Here is a tiny trained network, its code and every weight. The questions are about switching its units off for an input and a class, where a switched-off unit gives its printed mean instead of its output.

import numpy as np


def w(rows, s, z=0):
    codes = np.array(rows[::2]) - 128.0
    scale = np.full(codes.shape[1], s)
    scale[-1] = z or s
    return codes * scale


def f(y):
    return np.maximum(y, 0)


def log_softmax(a):
    a = a - a.max(-1, keepdims=True)
    return a - np.log(np.exp(a).sum(-1, keepdims=True))


def net(x, mask):
    res = np.array(x, float).reshape(1, 5) / 4 @ E
    y = f(res @ A[0][:, :-1].T + A[0][:, -1])
    res = res + np.where(mask, y, B[0][:, -1]) @ B[0][:, :-1]
    return log_softmax(res[-1] @ U[:, :-1].T + U[:, -1])


A, B = {}, {}
E = w([
[216,155,144,153,157,198,163,161,163,132,192],'x0',
[196,80,100,136,88,141,161,148,89,117,93],'x1',
[131,144,88,156,180,53,161,167,113,98,139],'x2',
[148,153,226,77,142,93,173,109,83,95,145],'x3',
[98,107,134,86,145,190,143,144,172,2,129],'x4',
],0.014)
A[0] = w([
[132,138,86,62,128,160,161,112,181,17,104,73],'n1',
[160,190,130,179,107,126,122,123,43,167,201,50],'n2',
[76,105,92,141,139,110,95,120,111,117,18,76],'n3',
[121,134,194,98,33,203,104,79,166,169,84,109],'n4',
[213,174,157,137,182,243,178,152,181,172,200,207],'n5',
[131,179,113,97,132,119,185,47,86,165,105,17],'n6',
[106,141,108,113,123,97,115,42,147,88,85,19],'n7',
[103,135,82,190,134,174,123,178,164,153,146,116],'n8',
[143,109,40,170,96,107,69,170,218,153,143,92],'n9',
[56,83,132,120,122,90,97,52,98,114,53,76],'n10',
[132,140,171,51,117,105,151,82,96,131,136,106],'n11',
[141,166,122,133,90,84,124,114,94,237,138,73],'n12',
[99,188,49,148,197,63,210,183,108,112,94,72],'n13',
[104,175,150,84,147,105,107,161,209,156,127,8],'n14',
[73,125,106,53,136,146,176,129,176,65,104,58],'n15',
[67,131,92,139,167,82,160,198,86,86,144,95],'n16',
[137,125,148,179,80,51,91,145,103,136,142,76],'n17',
[107,100,124,27,155,161,116,180,167,39,103,85],'n18',
[44,196,158,133,220,112,116,76,190,139,158,105],'n19',
[140,165,180,48,105,128,193,151,2,112,196,88],'n20',
[75,81,108,59,99,65,86,88,61,107,59,107],'n21',
[104,73,170,79,95,52,170,57,114,96,97,137],'n22',
[109,113,93,139,158,53,176,194,144,69,131,87],'n23',
[177,75,117,135,115,144,185,150,68,116,73,46],'n24',
[126,99,12,110,109,144,61,90,228,138,98,191],'n25',
[168,151,218,48,182,86,140,101,88,132,180,105],'n26',
[158,174,208,69,135,104,117,117,105,92,138,68],'n27',
[82,86,136,130,85,102,117,151,68,122,108,33],'n28',
[112,57,125,102,175,109,121,180,123,65,139,108],'n29',
[84,122,165,90,46,168,123,77,140,163,56,106],'n30',
[187,20,106,140,32,125,202,166,61,89,77,41],'n31',
[184,163,117,178,183,75,116,121,118,159,108,43],'n32',
[85,139,131,106,142,96,94,114,155,135,102,42],'n33',
[207,68,108,133,81,132,171,144,68,86,29,154],'n34',
[72,97,80,202,119,129,54,154,195,162,109,95],'n35',
[55,226,142,97,150,132,84,153,162,141,180,97],'n36',
[124,121,185,93,76,220,65,109,135,107,91,133],'n37',
[94,98,142,110,124,86,106,84,121,116,124,2],'n38',
[35,161,165,145,185,113,97,94,171,148,200,137],'n39',
[175,159,121,112,81,44,66,72,130,178,119,74],'n40',
[128,168,196,103,103,91,169,113,81,95,109,63],'n41',
],0.0086,0.0025)
B[0] = w([
[113,175,90,183,72,250,44,79,123,195,191,224],'n1',
[134,135,102,194,99,179,68,92,160,120,195,194],'n2',
[148,169,141,186,165,125,170,189,205,42,106,213],'n3',
[140,24,184,53,230,43,87,104,67,167,170,213],'n4',
[254,165,212,216,208,103,158,192,219,52,140,250],'n5',
[119,78,77,148,95,177,103,102,166,117,124,167],'n6',
[153,156,150,189,136,168,160,130,210,118,139,172],'n7',
[93,91,68,83,109,83,164,210,170,68,95,189],'n8',
[83,84,45,66,155,119,201,195,135,99,120,221],'n9',
[221,168,175,197,181,133,146,194,173,100,132,227],'n10',
[63,62,50,56,94,79,136,159,154,114,124,193],'n11',
[101,123,36,217,112,181,51,61,156,169,179,227],'n12',
[125,20,198,61,207,72,83,142,90,176,152,224],'n13',
[142,174,155,89,120,162,162,64,111,187,89,164],'n14',
[124,100,87,178,63,188,71,76,144,179,197,207],'n15',
[160,45,171,124,187,77,94,105,66,156,174,202],'n16',
[119,128,126,158,124,183,82,95,134,141,182,186],'n17',
[74,164,69,178,66,217,77,89,142,148,210,230],'n18',
[146,231,195,52,81,67,190,65,88,196,56,225],'n19',
[44,81,46,126,113,94,154,202,188,84,151,230],'n20',
[212,180,160,157,185,172,127,172,220,96,154,242],'n21',
[149,149,73,146,145,109,148,187,187,106,128,213],'n22',
[128,54,199,71,238,67,43,83,85,199,169,205],'n23',
[160,183,180,59,73,93,160,70,170,201,97,184],'n24',
[110,84,29,31,123,98,158,162,136,85,133,245],'n25',
[44,72,52,98,98,85,177,207,180,62,156,242],'n26',
[68,100,37,78,136,111,145,157,173,66,142,209],'n27',
[192,190,202,191,160,172,180,152,156,58,141,177],'n28',
[128,157,92,166,137,172,54,77,148,168,177,188],'n29',
[146,91,210,91,206,70,59,157,115,133,171,206],'n30',
[166,206,178,50,42,74,208,58,114,190,54,223],'n31',
[111,120,159,166,134,157,87,72,147,169,181,192],'n32',
[159,156,175,156,125,90,194,156,169,103,102,173],'n33',
[162,236,156,51,73,104,206,55,39,190,89,219],'n34',
[94,81,96,63,85,101,134,139,198,39,122,230],'n35',
[191,223,137,88,46,99,165,68,118,201,90,203],'n36',
[128,86,150,68,201,80,77,85,91,195,210,209],'n37',
[199,136,145,148,141,135,188,131,174,100,137,169],'n38',
[158,231,168,46,67,67,198,59,98,182,65,220],'n39',
[100,137,55,197,80,189,78,60,110,148,181,210],'n40',
[59,49,68,110,95,99,140,181,172,116,144,202],'n41',
],0.0062,0.013)
U = w([
[68,80,27,62,73,106,200,210,172,63,113,7],'0',
[165,234,183,67,31,100,230,54,101,181,72,114],'1',
[217,190,214,219,195,164,191,207,197,62,154,62],'2',
[100,130,83,211,61,221,46,48,136,165,196,25],'3',
[139,2,239,70,246,71,59,109,71,178,174,81],'4',
[167,171,119,107,132,95,117,165,117,113,159,250],'5',
],0.0079,0.0027)

Each question gives the input, the list of numbers given to net, and the class t.
The units are the neurons (one row each of A and B). Each row of codes is followed by its name. A weight is (code - 128) times the scale printed after its matrix; where a second scale follows, it is the last column's (A, B and U).
mask holds one flag per neuron, in row order. A switched-off neuron (its flag False) gives its mean, the last column of its row in B, instead of its output. The means were averaged over made-up inputs and are rounded, as every weight is.
A unit's drop is (log p(t) with every unit on - log p(t) with that unit switched off) / (log p(t) with every unit on - log p(t) with every unit switched off).
The circuit of an input: a set's keep is (log p(t) with only the set's units on - log p(t) with every unit switched off) / (log p(t) with every unit on - log p(t) with every unit switched off). Starting from the 12 units with the biggest drops (on a tie, the unit counted first), units are removed one at a time, each time the one whose removal leaves the highest keep (on an exact tie, the one counted first), for as long as the keep stays at least 0.8.
circuit, biggest first: the units of the circuit, biggest drop first
unit that matters most: the unit with the biggest drop
top k neurons: the k neurons with the biggest drops, biggest first
drop of u: that unit's drop, to one decimal
input [-4,4,8,-1,-7], class 4: top 2 neurons => [n13 n23]
input [-5,7,6,-1,1], class 1: unit that matters most => n31
input [6,4,-7,5,-5], class 4: top 2 neurons => [n4 n21]
input [0,-4,4,3,0], class 1: top 2 neurons => [n19 n4]
input [-2,-8,-1,7,8], class 1: top 4 neurons => [n19 n39 n36 n12]
input [3,-4,-7,-7,3], class 0: top 4 neurons => [n25 n8 n35 n23]
input [-1,-3,-4,-5,6], class 3: top 2 neurons => [n1 n18]
input [7,7,6,1,2], class 1: top 3 neurons => [n31 n34 n24]
input [2,-5,-5,-4,-3], class 1: circuit, biggest first => [n39 n36]
input [-5,1,-5,6,-8], class 3: top 2 neurons => [n12 n40]
input [-8,0,-8,-2,-8], class 2: top 3 neurons => [n10 n21 n3]
input [7,-2,-7,7,6], class 0: top 3 neurons => [n26 n27 n20]
input [3,6,-7,4,4], class 4: top 4 neurons => [n4 n37 n39 n19]
input [8,-4,-8,-1,-7], class 2: circuit, biggest first => [n5]
input [8,-3,6,8,7], class 0: top 2 neurons => [n26 n20]
input [-1,-2,8,7,-4], class 4: top 3 neurons => [n13 n23 n16]
input [-4,-2,2,6,7], class 3: top 4 neurons => [n1 n18 n15 n29]
input [-4,-5,8,0,-3], class 4: drop of n13 => 0.5
input [-4,6,8,-5,1], class 4: drop of n13 => 0.2
input [-4,6,4,3,-4], class 1: drop of n34 => 0.3
input [6,7,-1,1,-5], class 1: drop of n24 => 0.1
input [4,-1,-7,3,-3], class 4: circuit, biggest first => [n4]
